Below are the code and all the weights of a small trained network. Each question names an input and a target symbol and asks about switching units off, where a switched-off unit gives its printed mean instead of its output.

import numpy as np


def w(rows, s, z=0):
    codes = np.array(rows[::2]) - 128.0
    scale = np.full(codes.shape[1], s)
    scale[-1] = z or s
    return codes * scale


def f(y):
    return np.maximum(y, 0)


def softmax(a):
    e = np.exp(a - a.max(-1, keepdims=True))
    return e / e.sum(-1, keepdims=True)


def log_softmax(a):
    a = a - a.max(-1, keepdims=True)
    return a - np.log(np.exp(a).sum(-1, keepdims=True))


def net(x, mask):
    ids = ['ΘΛΨΩαβγεζημξπστφ'.index(c) for c in x.split()]
    T = len(ids)
    res = E[ids] + P[:T]
    q, k, v = (res @ M[0].T for M in (Q, K, V))
    z = softmax(np.where(np.tri(T) > 0, q @ k.T / 4**0.5, -1e9)) @ v
    res = res + np.where(mask[0], z, O[0][:, -1]) @ O[0][:, :-1]
    y = f(res @ A[0][:, :-1].T + A[0][:, -1])
    res = res + np.where(mask[1:17], y, B[0][:, -1]) @ B[0][:, :-1]
    return log_softmax(res[-1] @ U[:, :-1].T + U[:, -1])


Q, K, V, O, A, B = {}, {}, {}, {}, {}, {}
E = w([
[137,79,130,107,137,139,151,133],'Θ',
[164,116,97,163,108,135,125,123],'Λ',
[168,111,89,161,88,142,137,116],'Ψ',
[146,116,150,141,148,140,124,137],'Ω',
[152,98,129,135,149,127,123,122],'α',
[156,149,113,183,105,146,125,137],'β',
[155,98,153,132,132,157,130,135],'γ',
[141,130,171,140,132,148,151,125],'ε',
[92,119,88,89,165,144,2,100],'ζ',
[118,109,124,85,180,92,150,119],'η',
[157,178,104,101,190,42,125,63],'μ',
[143,175,146,150,147,131,119,140],'ξ',
[152,105,136,136,164,107,126,101],'π',
[142,196,115,131,182,96,95,141],'σ',
[144,149,188,119,129,162,152,125],'τ',
[151,115,124,161,131,139,126,133],'φ',
],0.026)
P = w([
[161,25,90,229,203,97,206,152],'0',
[189,91,79,145,159,90,191,143],'1',
[181,123,94,128,145,135,180,148],'2',
[169,130,99,118,144,165,173,133],'3',
[161,142,120,125,131,205,158,127],'4',
[146,131,131,117,136,213,153,99],'5',
[146,138,157,128,127,255,124,85],'6',
[127,137,160,115,144,239,111,50],'7',
],0.013)
Q[0] = w([
[253,82,138,101,172,222,155,83],'H0',
[168,207,59,134,249,248,193,103],'H0',
[210,128,112,155,113,60,121,249],'H0',
[14,101,98,72,164,195,189,102],'H0',
],0.0041)
K[0] = w([
[107,43,95,119,67,165,55,39],'H0',
[24,170,171,115,104,133,2,112],'H0',
[143,128,148,110,120,201,117,106],'H0',
[110,157,178,113,130,178,124,95],'H0',
],0.0054)
V[0] = w([
[91,206,150,105,230,97,76,159],'H0',
[170,17,138,125,114,113,130,221],'H0',
[57,142,63,127,76,142,1,87],'H0',
[181,136,44,198,148,81,120,210],'H0',
],0.0071)
O[0] = w([
[74,47,76,181,61,67,132,50,109],'H0',
[41,194,44,155,167,17,114,101,179],'H0',
[84,109,196,65,109,2,133,190,32],'H0',
[71,94,153,102,171,172,166,39,253],'H0',
],0.0091,0.0054)
A[0] = w([
[96,142,90,216,73,157,138,141,215],'N0',
[254,148,133,61,88,96,193,148,95],'N1',
[43,96,132,141,137,105,115,76,254],'N2',
[151,115,128,169,132,19,193,223,18],'N3',
[61,191,139,134,130,148,99,76,58],'N4',
[126,147,115,180,198,85,152,125,231],'N5',
[40,128,98,46,37,73,121,169,50],'N6',
[82,128,216,54,236,139,140,149,147],'N7',
[199,120,126,114,94,138,173,70,178],'N8',
[158,69,117,153,166,114,75,122,133],'N9',
[152,102,28,162,81,128,82,150,81],'N10',
[12,96,157,145,18,49,72,95,58],'N11',
[147,32,103,172,78,179,81,129,110],'N12',
[188,229,133,178,134,55,56,140,130],'N13',
[44,61,90,106,154,127,46,179,28],'N14',
[120,66,135,142,127,43,95,202,40],'N15',
],0.0088,0.0072)
B[0] = w([
[175,74,163,65,133,124,106,156,195],'N0',
[43,211,197,177,130,151,60,198,147],'N1',
[166,185,196,81,142,185,88,160,211],'N2',
[33,129,110,249,132,172,82,155,139],'N3',
[152,54,55,152,175,117,224,144,144],'N4',
[142,86,170,134,87,148,123,172,247],'N5',
[196,171,95,170,129,196,130,79,147],'N6',
[185,54,81,172,95,111,138,148,181],'N7',
[82,118,97,132,130,118,71,192,240],'N8',
[101,198,124,139,104,90,185,122,169],'N9',
[35,76,189,164,235,98,233,73,138],'N10',
[149,82,36,163,149,231,168,26,162],'N11',
[70,111,87,101,177,89,196,117,164],'N12',
[112,1,119,145,133,112,187,109,140],'N13',
[101,150,182,130,29,31,160,227,149],'N14',
[58,167,96,162,113,191,126,181,143],'N15',
],0.0087,0.012)
U = w([
[146,107,133,116,106,68,99,197,94],'Θ',
[139,180,68,72,97,190,26,69,223],'Λ',
[92,103,146,104,110,105,150,98,124],'Ψ',
[108,125,136,117,127,96,116,152,57],'Ω',
[98,118,160,106,120,80,125,166,177],'α',
[110,117,129,118,121,99,124,142,63],'β',
[117,110,125,119,122,95,125,158,32],'γ',
[103,112,134,112,109,107,134,117,63],'ε',
[109,112,129,115,123,82,121,173,85],'ζ',
[101,182,143,82,134,155,22,148,56],'η',
[139,104,129,116,109,85,99,172,69],'μ',
[124,109,124,124,115,92,118,139,52],'ξ',
[138,79,75,163,180,184,156,2,202],'π',
[87,150,144,103,125,131,118,131,62],'σ',
[126,105,124,113,111,89,108,171,38],'τ',
[45,154,109,225,129,113,82,192,3],'φ',
],0.0087,0.0043)

Each question gives the input, a string of symbols that net reads in full, and the target symbol t.
The units are the heads (4 rows each of Q, K, V and O) and the neurons (one row each of A and B). Each row of codes is followed by its name. A weight is (code - 128) times the scale printed after its matrix; where a second scale follows, it is the last column's (O, A, B and U).
mask holds one flag per unit, heads first, then neurons. A switched-off unit (its flag False) gives its mean, the last column of its rows in O or B, instead of its output. The means were averaged over made-up inputs and are rounded, as every weight is.
A unit's drop is (log p(t) with every unit on - log p(t) with that unit switched off) / (log p(t) with every unit on - log p(t) with every unit switched off).
The circuit of an input: a set's keep is (log p(t) with only the set's units on - log p(t) with every unit switched off) / (log p(t) with every unit on - log p(t) with every unit switched off). Starting from the 12 units with the biggest drops (on a tie, the unit counted first), units are removed one at a time, each time the one whose removal leaves the highest keep (on an exact tie, the one counted first), for as long as the keep stays at least 0.8.
units of the circuit, in order: the units of the circuit, biggest drop first
top k neurons: the k neurons with the biggest drops, biggest first
input Ψ Ψ Θ ζ π, target φ: units of the circuit, in order	H0, N3, N15, N1
input μ ζ ε, target φ: top 4 neurons	N3, N1, N15, N0
input Ω μ η ζ Ψ, target φ: units of the circuit, in order	H0, N1, N3
input ε Θ σ Θ β, target π: units of the circuit, in order	H0, N10
input β η τ Ω Λ γ ζ Λ, target φ: units of the circuit, in order	H0, N1, N15, N3
input α ζ η, target φ: top 3 neurons	N3, N15, N0
input τ β μ Λ α ζ β, target φ: units of the circuit, in order	H0, N1, N3
input γ μ γ ε Ψ α ζ τ, target φ: units of the circuit, in order	H0, N1, N3, N15
input φ Θ Ψ τ Λ ζ Ω, target φ: top 3 neurons	N15, N3, N1
input μ Λ ζ ξ, target φ: units of the circuit, in order	H0, N3, N15
input σ μ μ, target Λ: top neuron	N2
input ε τ φ β ζ Ω, target φ: units of the circuit, in order	H0, N3, N15, N1
input γ Θ ε β η ζ ξ, target φ: units of the circuit, in order	H0, N3, N1, N15
input Ψ γ β, target π: top neuron	N2
input Λ Θ τ ζ σ, target φ: units of the circuit, in order	H0, N3, N15
input σ ζ β ζ σ μ ξ, target π: top 2 neurons	N11, N8
input γ Ω ζ μ, target φ: units of the circuit, in order	H0, N3, N1
input Ψ Ψ γ, target π: units of the circuit, in order	H0, N2
input Λ ζ τ, target φ: top 2 neurons	N3, N1
input π β ζ ε, target φ: units of the circuit, in order	H0, N3, N1, N0
input σ γ τ τ, target Λ: units of the circuit, in order	H0, N8
input φ ξ ε ε γ σ, target π: top 2 neurons	N13, N4
input τ μ Ψ η τ ζ α, target φ: top neuron	N15
input Ω τ γ τ ζ Λ, target φ: top 2 neurons	N1, N3
input η ζ μ, target φ: top 4 neurons	N3, N1, N15, N0
input μ β τ, target π: top 3 neurons	N2, N14, N5
input ε ξ η, target π: top neuron	N14
